Below are the code and all the weights of a small trained network. Each question names an input and a class and asks about switching units off, where a switched-off unit gives its printed mean instead of its output.

import numpy as np


def w(rows, s, z=0):
    codes = np.array(rows[::2]) - 128.0
    scale = np.full(codes.shape[1], s)
    scale[-1] = z or s
    return codes * scale


def f(y):
    return np.maximum(y, 0)


def log_softmax(a):
    a = a - a.max(-1, keepdims=True)
    return a - np.log(np.exp(a).sum(-1, keepdims=True))


def net(x, mask):
    res = np.array(x, float).reshape(1, 6) / 4 @ E
    y = f(res @ A[0][:, :-1].T + A[0][:, -1])
    res = res + np.where(mask, y, B[0][:, -1]) @ B[0][:, :-1]
    return log_softmax(res[-1] @ U[:, :-1].T + U[:, -1])


A, B = {}, {}
E = w([
[61,133,140,113,202,170,59,135],'x0',
[77,165,47,128,176,234,119,154],'x1',
[96,125,42,178,165,62,90,122],'x2',
[152,72,63,45,75,245,147,127],'x3',
[103,255,184,91,93,88,141,172],'x4',
[107,212,49,207,81,161,214,102],'x5',
],0.0098)
A[0] = w([
[59,78,78,163,176,165,73,68,94],'N1',
[16,167,112,167,197,149,176,178,228],'N2',
[129,121,184,75,147,124,50,153,137],'N3',
[135,145,139,94,68,124,129,169,65],'N4',
[204,129,102,100,66,95,129,117,121],'N5',
[145,73,158,144,143,71,154,85,216],'N6',
[119,173,83,142,55,90,209,141,252],'N7',
[23,161,81,175,99,131,221,139,228],'N8',
[130,135,154,92,171,73,131,8,134],'N9',
[116,167,69,133,169,136,77,205,225],'N10',
[147,76,137,152,93,75,156,84,91],'N11',
[123,137,170,121,116,137,41,178,162],'N12',
[96,170,152,127,44,108,112,212,237],'N13',
[118,102,182,72,148,132,54,154,199],'N14',
[168,84,108,140,160,169,168,93,177],'N15',
[108,45,100,140,198,103,135,93,236],'N16',
],0.011,0.0039)
B[0] = w([
[140,106,3,167,160,139,93,186,225],'N1',
[41,196,99,108,179,157,39,89,239],'N2',
[236,33,180,122,192,143,121,158,207],'N3',
[98,169,181,76,128,147,149,144,168],'N4',
[165,39,92,49,63,85,179,161,186],'N5',
[222,177,186,243,59,117,130,152,210],'N6',
[98,105,131,42,81,108,125,72,250],'N7',
[101,185,143,48,100,206,54,54,253],'N8',
[93,101,191,219,132,79,79,148,179],'N9',
[23,154,73,86,203,126,117,106,212],'N10',
[173,159,111,150,66,71,152,153,189],'N11',
[128,66,206,114,201,85,78,91,186],'N12',
[113,94,165,82,196,121,215,26,212],'N13',
[202,61,185,165,217,97,150,241,219],'N14',
[141,88,72,131,74,190,98,181,197],'N15',
[109,72,99,253,72,116,81,248,219],'N16',
],0.0076,0.013)
U = w([
[172,137,167,230,77,83,104,138,12],'0',
[188,90,244,88,253,126,124,172,223],'1',
[105,108,28,191,237,123,94,192,1],'2',
[44,215,155,84,248,149,83,26,130],'3',
[156,97,88,99,90,240,168,135,169],'4',
[189,128,110,48,34,69,255,135,132],'5',
],0.0078,0.0032)

Each question gives the input, the list of numbers given to net, and the class t.
The units are the neurons (one row each of A and B). Each row of codes is followed by its name. A weight is (code - 128) times the scale printed after its matrix; where a second scale follows, it is the last column's (A, B and U).
mask holds one flag per neuron, in row order. A switched-off neuron (its flag False) gives its mean, the last column of its row in B, instead of its output. The means were averaged over made-up inputs and are rounded, as every weight is.
A unit's drop is (log p(t) with every unit on - log p(t) with that unit switched off) / (log p(t) with every unit on - log p(t) with every unit switched off).
The circuit of an input: a set's keep is (log p(t) with only the set's units on - log p(t) with every unit switched off) / (log p(t) with every unit on - log p(t) with every unit switched off). Starting from the 12 units with the biggest drops (on a tie, the unit counted first), units are removed one at a time, each time the one whose removal leaves the highest keep (on an exact tie, the one counted first), for as long as the keep stays at least 0.8.
circuit, biggest first: the units of the circuit, biggest drop first
top k neurons: the k neurons with the biggest drops, biggest first
drop of u: that unit's drop, to one decimal
input [-8,-6,6,-3,-1,0], class 5: top 4 neurons -> (N5 N7 N2 N11)
input [-3,1,-2,6,0,0], class 5: circuit, biggest first -> (N2 N8 N5)
input [5,-5,4,0,-7,-8], class 2: circuit, biggest first -> (N16)
input [0,-4,-6,-1,1,8], class 5: top 2 neurons -> (N2 N10)
input [-8,8,1,8,8,-6], class 5: circuit, biggest first -> (N2 N5 N8)
input [-6,6,0,3,-8,-5], class 2: top 2 neurons -> (N16 N1)
input [-8,-6,7,5,-5,-6], class 0: top 2 neurons -> (N16 N6)
input [-3,-3,-7,-2,-3,-1], class 5: top 3 neurons -> (N16 N5 N2)
input [-3,-1,-7,2,-4,2], class 5: drop of N5 -> 0.1
input [0,-4,8,7,6,7], class 3: drop of N8 -> 0.3
input [-5,-7,3,-6,-1,-7], class 0: drop of N6 -> 0.2
